Below is a small trained network, with its code and all its weights. Each question gives an input and a target symbol and asks what happens when units are switched off, that is, made to give their printed mean instead of their output.

import numpy as np


def w(rows, s, z=0):
    codes = np.array(rows[::2]) - 128.0
    scale = np.full(codes.shape[1], s)
    scale[-1] = z or s
    return codes * scale


def norm(h):
    return h / np.sqrt((h * h).mean(-1, keepdims=True) + 1e-5)


def f(y):
    return np.maximum(y, 0)


def softmax(a):
    e = np.exp(a - a.max(-1, keepdims=True))
    return e / e.sum(-1, keepdims=True)


def log_softmax(a):
    a = a - a.max(-1, keepdims=True)
    return a - np.log(np.exp(a).sum(-1, keepdims=True))


def net(x, mask):
    ids = ['βγθμπφψ'.index(c) for c in x.split()]
    T = len(ids)
    res = E[ids] + P[:T]
    r = norm(res)
    for j in range(3):
        rows = slice(3 * j, 3 * j + 3)
        q, k, v = (r @ M[0][rows].T for M in (Q, K, V))
        z = softmax(np.where(np.tri(T) > 0, q @ k.T / 3**0.5, -1e9)) @ v
        o = O[0][rows]
        res = res + np.where(mask[j], z, o[:, -1]) @ o[:, :-1]
    y = f(norm(res) @ A[0][:, :-1].T + A[0][:, -1])
    res = res + np.where(mask[3:19], y, B[0][:, -1]) @ B[0][:, :-1]
    return log_softmax(norm(res)[-1] @ U[:, :-1].T + U[:, -1])


Q, K, V, O, A, B = {}, {}, {}, {}, {}, {}
E = w([
[219,6,144],'β',
[53,197,2],'γ',
[122,138,142],'θ',
[181,140,47],'μ',
[142,62,91],'π',
[73,123,64],'φ',
[118,157,114],'ψ',
],0.013)
P = w([
[2,55,98],'0',
[146,138,56],'1',
[152,138,76],'2',
[158,146,84],'3',
[160,147,92],'4',
[160,151,95],'5',
[161,151,104],'6',
[156,153,109],'7',
[158,154,110],'8',
[155,156,116],'9',
],0.0048)
Q[0] = w([
[131,113,82],'h1',
[183,74,83],'h1',
[177,118,58],'h1',
[176,116,115],'h2',
[150,246,48],'h2',
[191,31,214],'h2',
[124,84,149],'h3',
[170,97,112],'h3',
[111,88,161],'h3',
],0.012)
K[0] = w([
[91,71,118],'h1',
[76,15,178],'h1',
[38,42,98],'h1',
[139,88,153],'h2',
[1,10,183],'h2',
[235,183,88],'h2',
[105,218,132],'h3',
[86,118,207],'h3',
[132,205,115],'h3',
],0.0087)
V[0] = w([
[204,147,140],'h1',
[211,195,222],'h1',
[137,2,191],'h1',
[206,212,50],'h2',
[200,65,109],'h2',
[158,172,102],'h2',
[175,105,158],'h3',
[57,10,103],'h3',
[183,66,56],'h3',
],0.0059)
O[0] = w([
[117,138,46,105],'h1',
[154,174,68,2],'h1',
[160,42,169,153],'h1',
[154,17,89,153],'h2',
[235,172,169,173],'h2',
[178,49,3,128],'h2',
[103,87,114,121],'h3',
[132,177,187,202],'h3',
[30,160,174,236],'h3',
],0.004,0.0052)
A[0] = w([
[169,51,158,194],'n1',
[113,178,118,153],'n2',
[57,133,89,162],'n3',
[129,177,197,79],'n4',
[128,181,101,5],'n5',
[125,135,255,191],'n6',
[97,155,137,22],'n7',
[72,34,140,14],'n8',
[141,40,78,155],'n9',
[197,158,112,246],'n10',
[115,94,220,187],'n11',
[101,69,75,72],'n12',
[129,142,192,85],'n13',
[165,44,159,184],'n14',
[50,141,89,86],'n15',
[93,74,129,19],'n16',
],0.0087,0.0015)
B[0] = w([
[38,210,226,249],'n1',
[110,73,173,193],'n2',
[199,149,144,216],'n3',
[178,60,63,152],'n4',
[93,160,145,173],'n5',
[225,166,72,167],'n6',
[151,170,126,155],'n7',
[107,121,67,196],'n8',
[80,34,204,252],'n9',
[36,73,172,199],'n10',
[252,187,55,176],'n11',
[195,164,178,195],'n12',
[176,144,87,141],'n13',
[2,205,207,253],'n14',
[207,97,154,215],'n15',
[103,67,18,159],'n16',
],0.0046,0.0045)
U = w([
[221,167,141,152],'β',
[132,155,207,218],'γ',
[54,158,107,182],'θ',
[85,122,104,63],'μ',
[121,92,89,116],'π',
[6,150,188,4],'φ',
[155,74,76,88],'ψ',
],0.014,0.0042)

Each question gives the input, a string of symbols that net reads in full, and the target symbol t.
The units are the heads (3 rows each of Q, K, V and O) and the neurons (one row each of A and B). Each row of codes is followed by its name. A weight is (code - 128) times the scale printed after its matrix; where a second scale follows, it is the last column's (O, A, B and U).
mask holds one flag per unit, heads first, then neurons. A switched-off unit (its flag False) gives its mean, the last column of its rows in O or B, instead of its output. The means were averaged over made-up inputs and are rounded, as every weight is.
A unit's drop is (log p(t) with every unit on - log p(t) with that unit switched off) / (log p(t) with every unit on - log p(t) with every unit switched off).
The circuit of an input: a set's keep is (log p(t) with only the set's units on - log p(t) with every unit switched off) / (log p(t) with every unit on - log p(t) with every unit switched off). Starting from the 12 units with the biggest drops (on a tie, the unit counted first), units are removed one at a time, each time the one whose removal leaves the highest keep (on an exact tie, the one counted first), for as long as the keep stays at least 0.8.
circuit, biggest first: the units of the circuit, biggest drop first
unit that matters most: the unit with the biggest drop
top k neurons: the k neurons with the biggest drops, biggest first
heads that matter: for each layer, one digit per head in row order, 1 if its drop is at least 0.15 and else 0, layers parted by /
drop of u: that unit's drop, to one decimal
input π ψ β β β μ, target γ: heads that matter -> 111
input φ β μ, target θ: heads that matter -> 010
input β μ ψ π ψ γ ψ β φ, target β: heads that matter -> 010
input θ φ μ, target φ: circuit, biggest first -> n10, h1, n15
input μ β β φ π, target φ: circuit, biggest first -> n14
input φ γ γ μ, target θ: top 3 neurons -> n10, n15, n9
input μ γ φ, target ψ: top 2 neurons -> n14, n1
input π μ π β β β φ, target γ: top 2 neurons -> n3, n15
input π θ φ γ π μ, target γ: heads that matter -> 110
input γ π ψ μ β β β γ θ, target β: top 4 neurons -> n14, n1, n4, n9
input μ π π φ π φ μ, target ψ: top 4 neurons -> n1, n14, n10, n9
input ψ π π, target φ: drop of n14 -> 0.2
input β π β γ φ θ, target β: drop of n1 -> 0.1
input φ φ ψ, target β: drop of n15 -> 0.0
input β γ φ θ φ, target β: unit that matters most -> n3
input β γ φ φ φ β μ θ γ ψ, target β: drop of n4 -> 0.2
